Here is a tiny trained network, its code and every weight. The questions are about switching its units off for an input and a class, where a switched-off unit gives its printed mean instead of its output.

import numpy as np


def w(rows, s, z=0):
    codes = np.array(rows[::2]) - 128.0
    scale = np.full(codes.shape[1], s)
    scale[-1] = z or s
    return codes * scale


def f(y):
    return y / 2 * (1 + np.tanh(0.7978845608 * (y + 0.044715 * y**3)))


def log_softmax(a):
    a = a - a.max(-1, keepdims=True)
    return a - np.log(np.exp(a).sum(-1, keepdims=True))


def net(x, mask):
    res = np.array(x, float).reshape(1, 8) / 4 @ E
    y = f(res @ A[0][:, :-1].T + A[0][:, -1])
    res = res + np.where(mask, y, B[0][:, -1]) @ B[0][:, :-1]
    return log_softmax(res[-1] @ U[:, :-1].T + U[:, -1])


A, B = {}, {}
E = w([
[128,121,120,132,117,124,131,131,135,135],'x0',
[20,215,139,58,98,134,136,185,145,181],'x1',
[135,127,113,126,123,129,132,130,129,143],'x2',
[122,88,190,108,189,148,133,19,197,222],'x3',
[130,135,138,124,128,118,133,121,134,115],'x4',
[128,134,132,128,144,132,130,133,128,123],'x5',
[121,122,152,135,117,135,145,127,130,110],'x6',
[151,184,109,141,92,250,71,106,211,94],'x7',
],0.018)
A[0] = w([
[105,80,183,118,180,100,126,77,162,197,106],'N1',
[154,147,166,136,133,227,83,65,246,168,2],'N2',
[98,110,137,109,144,127,146,115,147,187,102],'N3',
[206,76,140,193,194,103,143,87,147,134,188],'N4',
[54,222,109,106,99,159,125,175,177,132,68],'N5',
[151,112,135,113,108,96,133,187,78,108,240],'N6',
[166,198,98,161,77,193,85,137,161,83,110],'N7',
[34,190,152,50,99,126,125,169,136,171,157],'N8',
],0.012,0.0087)
B[0] = w([
[124,126,206,118,135,159,195,67,147,215,221],'N1',
[167,247,71,241,75,42,86,182,81,104,240],'N2',
[165,145,202,137,130,147,160,139,129,165,179],'N3',
[110,86,75,130,152,153,100,14,74,108,212],'N4',
[9,116,148,89,76,153,182,48,6,153,229],'N5',
[163,146,68,190,112,104,63,155,69,97,197],'N6',
[57,51,89,22,173,165,110,38,226,98,226],'N7',
[103,159,147,73,107,62,207,191,122,211,251],'N8',
],0.011,0.029)
U = w([
[206,99,80,234,153,70,78,150,86,71,253],'0',
[71,67,148,81,150,178,171,44,98,171,130],'1',
[99,192,113,154,103,53,158,254,71,138,131],'2',
[132,76,234,83,183,115,228,168,181,198,27],'3',
[136,25,77,82,183,224,68,122,233,59,79],'4',
],0.0099,0.0065)

Each question gives the input, the list of numbers given to net, and the class t.
The units are the neurons (one row each of A and B). Each row of codes is followed by its name. A weight is (code - 128) times the scale printed after its matrix; where a second scale follows, it is the last column's (A, B and U).
mask holds one flag per neuron, in row order. A switched-off neuron (its flag False) gives its mean, the last column of its row in B, instead of its output. The means were averaged over made-up inputs and are rounded, as every weight is.
A unit's drop is (log p(t) with every unit on - log p(t) with that unit switched off) / (log p(t) with every unit on - log p(t) with every unit switched off).
The circuit of an input: a set's keep is (log p(t) with only the set's units on - log p(t) with every unit switched off) / (log p(t) with every unit on - log p(t) with every unit switched off). Starting from all 8 units, units are removed one at a time, each time the one whose removal leaves the highest keep (on an exact tie, the one counted first), for as long as the keep stays at least 0.8.
units of the circuit, in order: the units of the circuit, biggest drop first
most important unit: the unit with the biggest drop
top k neurons: the k neurons with the biggest drops, biggest first
drop of u: that unit's drop, to one decimal
input [1,2,0,-4,3,2,7,2], class 1: units of the circuit, in order => N2
input [2,4,-7,-6,-2,-7,3,1], class 1: top 3 neurons => N2, N5, N7
input [3,1,6,6,6,5,4,-2], class 3: top 2 neurons => N5, N7
input [-4,1,1,6,4,-1,-7,0], class 3: top 2 neurons => N1, N5
input [7,1,-4,6,-8,-1,-8,-6], class 3: top 2 neurons => N5, N3
input [-7,8,6,2,1,8,0,-4], class 3: top 2 neurons => N2, N8
input [-3,1,-7,-1,4,6,4,-6], class 2: top 2 neurons => N4, N7
input [7,-3,-6,-7,-8,3,0,2], class 4: top 2 neurons => N7, N2
input [6,3,-3,-5,-1,0,5,8], class 1: top 2 neurons => N5, N7
input [-7,-4,-8,-3,6,4,2,1], class 4: top 2 neurons => N2, N5
input [0,-6,4,-6,7,-5,-8,2], class 4: drop of N7 => 0.2
input [3,-1,-6,6,-1,-2,-5,2], class 0: drop of N2 => 0.7
input [-6,3,-7,-6,8,-4,-6,6], class 1: drop of N5 => 0.8
input [-4,-2,-5,-8,7,-8,3,-1], class 0: most important unit => N6
